Below is a small trained network, with its code and all its weights. Each question gives an input and a target symbol and asks what happens when units are switched off, that is, made to give their printed mean instead of their output.

import numpy as np


def w(rows, s, z=0):
    codes = np.array(rows[::2]) - 128.0
    scale = np.full(codes.shape[1], s)
    scale[-1] = z or s
    return codes * scale


def f(y):
    return y / 2 * (1 + np.tanh(0.7978845608 * (y + 0.044715 * y**3)))


def softmax(a):
    e = np.exp(a - a.max(-1, keepdims=True))
    return e / e.sum(-1, keepdims=True)


def log_softmax(a):
    a = a - a.max(-1, keepdims=True)
    return a - np.log(np.exp(a).sum(-1, keepdims=True))


def net(x, mask):
    ids = ['ΘΛΞΩαβδεμπφ'.index(c) for c in x.split()]
    T = len(ids)
    res = E[ids] + P[:T]
    r = res
    for j in range(3):
        rows = slice(3 * j, 3 * j + 3)
        q, k, v = (r @ M[0][rows].T for M in (Q, K, V))
        z = softmax(np.where(np.tri(T) > 0, q @ k.T / 3**0.5, -1e9)) @ v
        o = O[0][rows]
        res = res + np.where(mask[j], z, o[:, -1]) @ o[:, :-1]
    y = f(res @ A[0][:, :-1].T + A[0][:, -1])
    res = res + np.where(mask[3:7], y, B[0][:, -1]) @ B[0][:, :-1]
    return log_softmax(res[-1] @ U[:, :-1].T + U[:, -1])


Q, K, V, O, A, B = {}, {}, {}, {}, {}, {}
E = w([
[132,87,138],'Θ',
[122,142,83],'Λ',
[184,2,119],'Ξ',
[212,68,108],'Ω',
[109,159,82],'α',
[74,157,56],'β',
[93,166,97],'δ',
[70,111,110],'ε',
[169,111,99],'μ',
[150,173,67],'π',
[86,164,106],'φ',
],0.019)
P = w([
[164,105,16],'0',
[112,138,255],'1',
[77,100,61],'2',
[118,140,222],'3',
[84,101,80],'4',
[122,143,206],'5',
[92,91,97],'6',
[125,144,200],'7',
[92,76,108],'8',
],0.015)
Q[0] = w([
[131,146,62],'head 1',
[102,5,202],'head 1',
[88,185,122],'head 1',
[118,169,69],'head 2',
[146,132,149],'head 2',
[153,46,74],'head 2',
[88,31,91],'head 3',
[143,145,99],'head 3',
[58,105,87],'head 3',
],0.016)
K[0] = w([
[168,108,79],'head 1',
[88,49,184],'head 1',
[158,165,126],'head 1',
[171,143,132],'head 2',
[115,117,194],'head 2',
[146,136,66],'head 2',
[132,145,20],'head 3',
[139,115,133],'head 3',
[135,132,7],'head 3',
],0.015)
V[0] = w([
[147,218,149],'head 1',
[73,95,159],'head 1',
[215,205,38],'head 1',
[126,104,153],'head 2',
[180,203,101],'head 2',
[81,121,209],'head 2',
[218,41,138],'head 3',
[52,211,228],'head 3',
[181,136,254],'head 3',
],0.0083)
O[0] = w([
[141,104,181,68],'head 1',
[120,162,171,157],'head 1',
[119,88,89,55],'head 1',
[90,122,113,128],'head 2',
[147,171,27,102],'head 2',
[3,146,93,86],'head 2',
[149,109,141,183],'head 3',
[238,124,122,2],'head 3',
[255,194,91,46],'head 3',
],0.0066,0.0096)
A[0] = w([
[209,137,109,95],'neuron 1',
[161,162,83,17],'neuron 2',
[100,83,146,253],'neuron 3',
[89,253,124,131],'neuron 4',
],0.017,0.0043)
B[0] = w([
[231,103,32,147],'neuron 1',
[137,99,77,128],'neuron 2',
[143,131,199,251],'neuron 3',
[24,161,2,154],'neuron 4',
],0.0088,0.017)
U = w([
[75,41,100,157],'Θ',
[135,189,218,245],'Λ',
[82,182,211,83],'Ξ',
[133,123,244,16],'Ω',
[141,161,157,137],'α',
[107,182,138,119],'β',
[110,154,137,117],'δ',
[116,159,147,116],'ε',
[149,112,146,107],'μ',
[116,125,118,105],'π',
[103,186,143,104],'φ',
],0.011)

Each question gives the input, a string of symbols that net reads in full, and the target symbol t.
The units are the heads (3 rows each of Q, K, V and O) and the neurons (one row each of A and B). Each row of codes is followed by its name. A weight is (code - 128) times the scale printed after its matrix; where a second scale follows, it is the last column's (O, A, B and U).
mask holds one flag per unit, heads first, then neurons. A switched-off unit (its flag False) gives its mean, the last column of its rows in O or B, instead of its output. The means were averaged over made-up inputs and are rounded, as every weight is.
A unit's drop is (log p(t) with every unit on - log p(t) with that unit switched off) / (log p(t) with every unit on - log p(t) with every unit switched off).
The circuit of an input: a set's keep is (log p(t) with only the set's units on - log p(t) with every unit switched off) / (log p(t) with every unit on - log p(t) with every unit switched off). Starting from all 7 units, units are removed one at a time, each time the one whose removal leaves the highest keep (on an exact tie, the one counted first), for as long as the keep stays at least 0.8.
circuit, biggest first: the units of the circuit, biggest drop first
top k neurons: the k neurons with the biggest drops, biggest first
heads that matter: for each layer, one digit per head in row order, 1 if its drop is at least 0.15 and else 0, layers parted by /
drop when u is switched off: that unit's drop, to one decimal
input Θ Ξ Θ, target Λ: heads that matter	100
input Ξ Ω ε ε δ, target Θ: heads that matter	101
input Ω Ω Λ Ω Θ ε φ, target Θ: heads that matter	101
input μ Θ μ Θ β Ω, target μ: heads that matter	001
input Ξ β Ξ μ δ ε ε π ε, target Ξ: top 2 neurons	neuron 3; neuron 1
input ε Θ Θ Ω δ, target Θ: circuit, biggest first	neuron 4; head 3
input Θ Θ Ω Θ ε Θ Ω Θ ε, target Λ: top 2 neurons	neuron 3; neuron 4
input ε ε Ξ ε Ω ε Θ β, target Θ: circuit, biggest first	neuron 4; head 2
input Θ Ω β ε, target Ξ: heads that matter	011
input Ξ ε β Ω Θ Θ Λ Θ Θ, target Ω: top neuron	neuron 3
input ε ε π Θ Ω Ω, target μ: drop when head 3 is switched off	1.4
input Ω Θ Θ ε Ω Θ ε α π, target Θ: drop when head 1 is switched off	0.7
input Ω π Θ δ φ, target Θ: drop when head 3 is switched off	0.2
input Ξ Θ μ Λ ε Θ Θ Θ Θ, target Ω: drop when neuron 4 is switched off	0.2
